Here is a tiny trained network, its code and every weight. The questions are about switching its units off for an input and a target symbol, where a switched-off unit gives its printed mean instead of its output.

import numpy as np


def w(rows, s, z=0):
    codes = np.array(rows[::2]) - 128.0
    scale = np.full(codes.shape[1], s)
    scale[-1] = z or s
    return codes * scale


def f(y):
    return np.maximum(y, 0)


def softmax(a):
    e = np.exp(a - a.max(-1, keepdims=True))
    return e / e.sum(-1, keepdims=True)


def log_softmax(a):
    a = a - a.max(-1, keepdims=True)
    return a - np.log(np.exp(a).sum(-1, keepdims=True))


def net(x, mask):
    ids = ['γδζηθλξπσφω'.index(c) for c in x.split()]
    T = len(ids)
    res = E[ids] + P[:T]
    r = res
    for j in range(2):
        rows = slice(4 * j, 4 * j + 4)
        q, k, v = (r @ M[0][rows].T for M in (Q, K, V))
        z = softmax(np.where(np.tri(T) > 0, q @ k.T / 4**0.5, -1e9)) @ v
        o = O[0][rows]
        res = res + np.where(mask[j], z, o[:, -1]) @ o[:, :-1]
    y = f(res @ A[0][:, :-1].T + A[0][:, -1])
    res = res + np.where(mask[2:6], y, B[0][:, -1]) @ B[0][:, :-1]
    return log_softmax(res[-1] @ U[:, :-1].T + U[:, -1])


Q, K, V, O, A, B = {}, {}, {}, {}, {}, {}
E = w([
[122,143,106],'γ',
[124,124,144],'δ',
[94,100,118],'ζ',
[139,131,112],'η',
[148,163,250],'θ',
[150,114,151],'λ',
[147,122,95],'ξ',
[171,144,118],'π',
[127,70,117],'σ',
[102,183,91],'φ',
[127,170,131],'ω',
],0.017)
P = w([
[171,145,111],'0',
[102,159,109],'1',
[129,134,61],'2',
[167,134,203],'3',
[89,101,122],'4',
[226,182,108],'5',
[95,114,204],'6',
[153,170,62],'7',
[151,147,193],'8',
[126,132,149],'9',
[72,139,163],'10',
[131,167,183],'11',
[107,148,254],'12',
],0.0085)
Q[0] = w([
[99,132,11],'H1',
[106,51,70],'H1',
[103,77,232],'H1',
[62,38,117],'H1',
[139,99,244],'H2',
[53,148,150],'H2',
[150,128,2],'H2',
[122,135,7],'H2',
],0.0079)
K[0] = w([
[252,90,85],'H1',
[146,132,47],'H1',
[57,130,123],'H1',
[82,91,39],'H1',
[3,135,116],'H2',
[125,82,82],'H2',
[239,143,157],'H2',
[254,143,125],'H2',
],0.0079)
V[0] = w([
[148,229,62],'H1',
[92,26,28],'H1',
[98,119,210],'H1',
[241,211,254],'H1',
[254,18,192],'H2',
[229,196,173],'H2',
[212,244,51],'H2',
[60,194,209],'H2',
],0.0089)
O[0] = w([
[30,200,140,155],'H1',
[178,175,169,40],'H1',
[157,76,68,137],'H1',
[70,37,104,254],'H1',
[184,3,249,139],'H2',
[69,81,151,181],'H2',
[2,151,168,198],'H2',
[99,88,22,114],'H2',
],0.0093,0.0046)
A[0] = w([
[187,190,97,165],'N1',
[140,144,56,255],'N2',
[97,17,17,54],'N3',
[148,255,218,140],'N4',
],0.0059,0.0051)
B[0] = w([
[158,129,36,154],'N1',
[186,60,54,241],'N2',
[153,254,184,252],'N3',
[185,166,174,218],'N4',
],0.0099,0.0042)
U = w([
[123,210,78,29],'γ',
[217,164,164,118],'δ',
[155,54,52,245],'ζ',
[138,212,227,120],'η',
[48,129,240,3],'θ',
[214,169,61,115],'λ',
[125,100,106,30],'ξ',
[133,176,158,86],'π',
[145,1,118,248],'σ',
[66,113,29,170],'φ',
[133,192,118,48],'ω',
],0.0068,0.0031)

Each question gives the input, a string of symbols that net reads in full, and the target symbol t.
The units are the heads (4 rows each of Q, K, V and O) and the neurons (one row each of A and B). Each row of codes is followed by its name. A weight is (code - 128) times the scale printed after its matrix; where a second scale follows, it is the last column's (O, A, B and U).
mask holds one flag per unit, heads first, then neurons. A switched-off unit (its flag False) gives its mean, the last column of its rows in O or B, instead of its output. The means were averaged over made-up inputs and are rounded, as every weight is.
A unit's drop is (log p(t) with every unit on - log p(t) with that unit switched off) / (log p(t) with every unit on - log p(t) with every unit switched off).
The circuit of an input: a set's keep is (log p(t) with only the set's units on - log p(t) with every unit switched off) / (log p(t) with every unit on - log p(t) with every unit switched off). Starting from all 6 units, units are removed one at a time, each time the one whose removal leaves the highest keep (on an exact tie, the one counted first), for as long as the keep stays at least 0.8.
circuit, biggest first: the units of the circuit, biggest drop first
most important unit: the unit with the biggest drop
top k neurons: the k neurons with the biggest drops, biggest first
heads that matter: for each layer, one digit per head in row order, 1 if its drop is at least 0.15 and else 0, layers parted by /
drop of u: that unit's drop, to one decimal
input σ π σ ξ ζ π, target η: circuit, biggest first	[H2 H1]
input δ σ σ γ, target δ: most important unit	H1
input ζ σ φ, target λ: top 2 neurons	[N1 N2]
input λ ζ σ σ λ, target δ: circuit, biggest first	[H1 H2]
input ξ π π λ π σ λ ξ ζ σ θ η, target σ: circuit, biggest first	[H2 N3]
input δ θ ξ φ, target φ: top 2 neurons	[N4 N2]
input π ω η η η π π π, target θ: circuit, biggest first	[H2 H1]
input ξ ξ γ σ, target η: circuit, biggest first	[H1 H2]
input λ θ ω ξ φ η δ, target φ: circuit, biggest first	[H2 N4]
input ζ σ ξ ζ, target δ: heads that matter	11
input π ξ φ θ, target φ: heads that matter	11
input π γ φ λ θ ξ φ ξ ξ η λ ξ ω, target φ: circuit, biggest first	[H2 H1]
input π ξ σ σ, target η: top 2 neurons	[N2 N4]
input σ θ σ π, target σ: heads that matter	01
input δ ζ ζ δ, target λ: circuit, biggest first	[H2 H1 N1]
input ζ γ η, target λ: circuit, biggest first	[H1 H2 N1 N2]
input ω π λ ξ δ σ ξ θ π, target σ: top 2 neurons	[N3 N4]
input θ φ ξ λ, target φ: heads that matter	01
input σ γ σ, target δ: top neuron	[N4]
input δ ξ ω ζ σ π π ξ, target θ: top neuron	[N2]
input ξ π ξ, target η: drop of N3	-0.1
input ξ σ φ, target η: drop of N4	0.3
